Below are the code and all the weights of a small trained network. Each question names an input and a class and asks about switching units off, where a switched-off unit gives its printed mean instead of its output.

import numpy as np


def w(rows, s, z=0):
    codes = np.array(rows[::2]) - 128.0
    scale = np.full(codes.shape[1], s)
    scale[-1] = z or s
    return codes * scale


def norm(h):
    return h / np.sqrt((h * h).mean(-1, keepdims=True) + 1e-5)


def f(y):
    return y / 2 * (1 + np.tanh(0.7978845608 * (y + 0.044715 * y**3)))


def log_softmax(a):
    a = a - a.max(-1, keepdims=True)
    return a - np.log(np.exp(a).sum(-1, keepdims=True))


def net(x, mask):
    res = np.array(x, float).reshape(1, 2) / 4 @ E
    u = 0
    for l in range(4):
        y = f(norm(res) @ A[l][:, :-1].T + A[l][:, -1])
        res = res + np.where(mask[u : u + 4], y, B[l][:, -1]) @ B[l][:, :-1]
        u += 4
    return log_softmax(norm(res)[-1] @ U[:, :-1].T + U[:, -1])


A, B = {}, {}
E = w([
[67,40,209,7,223,33,238,142,28],'x0',
[21,1,177,251,115,133,193,106,195],'x1',
],0.007)
A[0] = w([
[109,119,59,172,120,120,141,60,152,119],'0.n1',
[184,157,145,134,197,71,83,122,143,113],'0.n2',
[229,73,56,121,96,127,38,2,70,8],'0.n3',
[123,121,126,87,47,2,158,210,128,250],'0.n4',
],0.0067,0.0022)
B[0] = w([
[115,54,142,95,129,55,149,181,243,197],'0.n1',
[238,96,191,141,126,27,65,105,149,166],'0.n2',
[180,126,43,125,184,158,159,189,127,214],'0.n3',
[65,79,157,173,106,8,59,1,163,252],'0.n4',
],0.0081,0.0032)
A[1] = w([
[187,201,98,162,91,124,45,179,134,76],'1.n1',
[112,112,93,151,254,131,147,127,134,169],'1.n2',
[161,153,72,38,104,188,128,142,159,228],'1.n3',
[47,64,139,164,161,132,197,100,95,4],'1.n4',
],0.0088,0.0014)
B[1] = w([
[236,137,78,173,128,181,186,86,117,254],'1.n1',
[111,186,194,167,26,122,145,50,109,149],'1.n2',
[141,74,144,177,142,229,117,59,70,202],'1.n3',
[193,132,201,161,63,220,248,139,97,243],'1.n4',
],0.011,0.0072)
A[2] = w([
[56,82,106,159,37,209,72,141,137,159],'2.n1',
[71,48,83,197,169,141,177,143,240,249],'2.n2',
[150,253,160,91,110,173,80,184,189,73],'2.n3',
[118,122,15,202,77,115,100,145,162,3],'2.n4',
],0.0054,0.0029)
B[2] = w([
[200,152,56,250,35,21,82,176,141,184],'2.n1',
[73,127,138,14,52,49,133,200,140,253],'2.n2',
[118,136,107,166,1,151,157,124,154,104],'2.n3',
[20,100,175,43,82,118,132,132,163,155],'2.n4',
],0.0092,0.0044)
A[3] = w([
[145,123,169,108,134,149,60,74,50,104],'3.n1',
[151,177,91,185,77,222,197,224,154,75],'3.n2',
[62,116,132,108,63,122,112,127,254,144],'3.n3',
[171,75,56,209,57,99,38,195,179,252],'3.n4',
],0.0065,0.003)
B[3] = w([
[66,144,92,166,168,205,8,227,125,169],'3.n1',
[52,100,142,117,244,156,14,57,21,239],'3.n2',
[104,147,100,91,104,57,74,192,184,190],'3.n3',
[134,186,78,75,2,149,52,133,155,253],'3.n4',
],0.0085,0.0057)
U = w([
[99,148,167,84,223,56,65,73,33,103],'0',
[84,149,96,118,55,90,78,178,160,183],'1',
[94,98,204,144,111,108,205,87,87,253],'2',
[113,164,90,102,204,105,160,145,168,3],'3',
[182,173,58,161,156,193,89,77,78,251],'4',
[94,189,95,129,251,145,130,216,107,4],'5',
],0.011,0.0034)

Each question gives the input, the list of numbers given to net, and the class t.
The units are the neurons (one row each of A and B). Each row of codes is followed by its name. A weight is (code - 128) times the scale printed after its matrix; where a second scale follows, it is the last column's (A, B and U).
mask holds one flag per neuron, layer by layer. A switched-off neuron (its flag False) gives its mean, the last column of its row in B, instead of its output. The means were averaged over made-up inputs and are rounded, as every weight is.
A unit's drop is (log p(t) with every unit on - log p(t) with that unit switched off) / (log p(t) with every unit on - log p(t) with every unit switched off).
unit that matters most: the unit with the biggest drop
top k neurons: the k neurons with the biggest drops, biggest first
top k neurons in layer l: the k neurons of layer l with the biggest drops, biggest first
drop of u: that unit's drop, to one decimal
input [1,0], class 2: top 4 neurons -> (3.n2; 3.n4; 0.n1; 0.n2)
input [0,1], class 2: unit that matters most -> 0.n2
input [3,-6], class 0: top 2 neurons -> (0.n4; 1.n1)
input [3,-7], class 0: top 4 neurons -> (0.n4; 1.n4; 1.n1; 3.n4)
input [4,-2], class 0: top 2 neurons -> (1.n1; 3.n1)
input [4,-6], class 0: top 2 neurons -> (0.n4; 1.n1)
input [-1,5], class 1: top 2 neurons in layer 2 -> (2.n2; 2.n1)
input [-8,3], class 1: top 2 neurons -> (1.n4; 0.n1)
input [-7,2], class 1: top 4 neurons -> (1.n4; 0.n1; 3.n4; 2.n2)
input [-2,7], class 1: top 2 neurons in layer 1 -> (1.n1; 1.n3)
input [2,-4], class 0: drop of 1.n1 -> 0.3
input [-4,6], class 1: drop of 1.n4 -> 0.0
input [2,-2], class 0: drop of 1.n1 -> 0.1
input [2,-3], class 0: top neuron in layer 0 -> (0.n4)
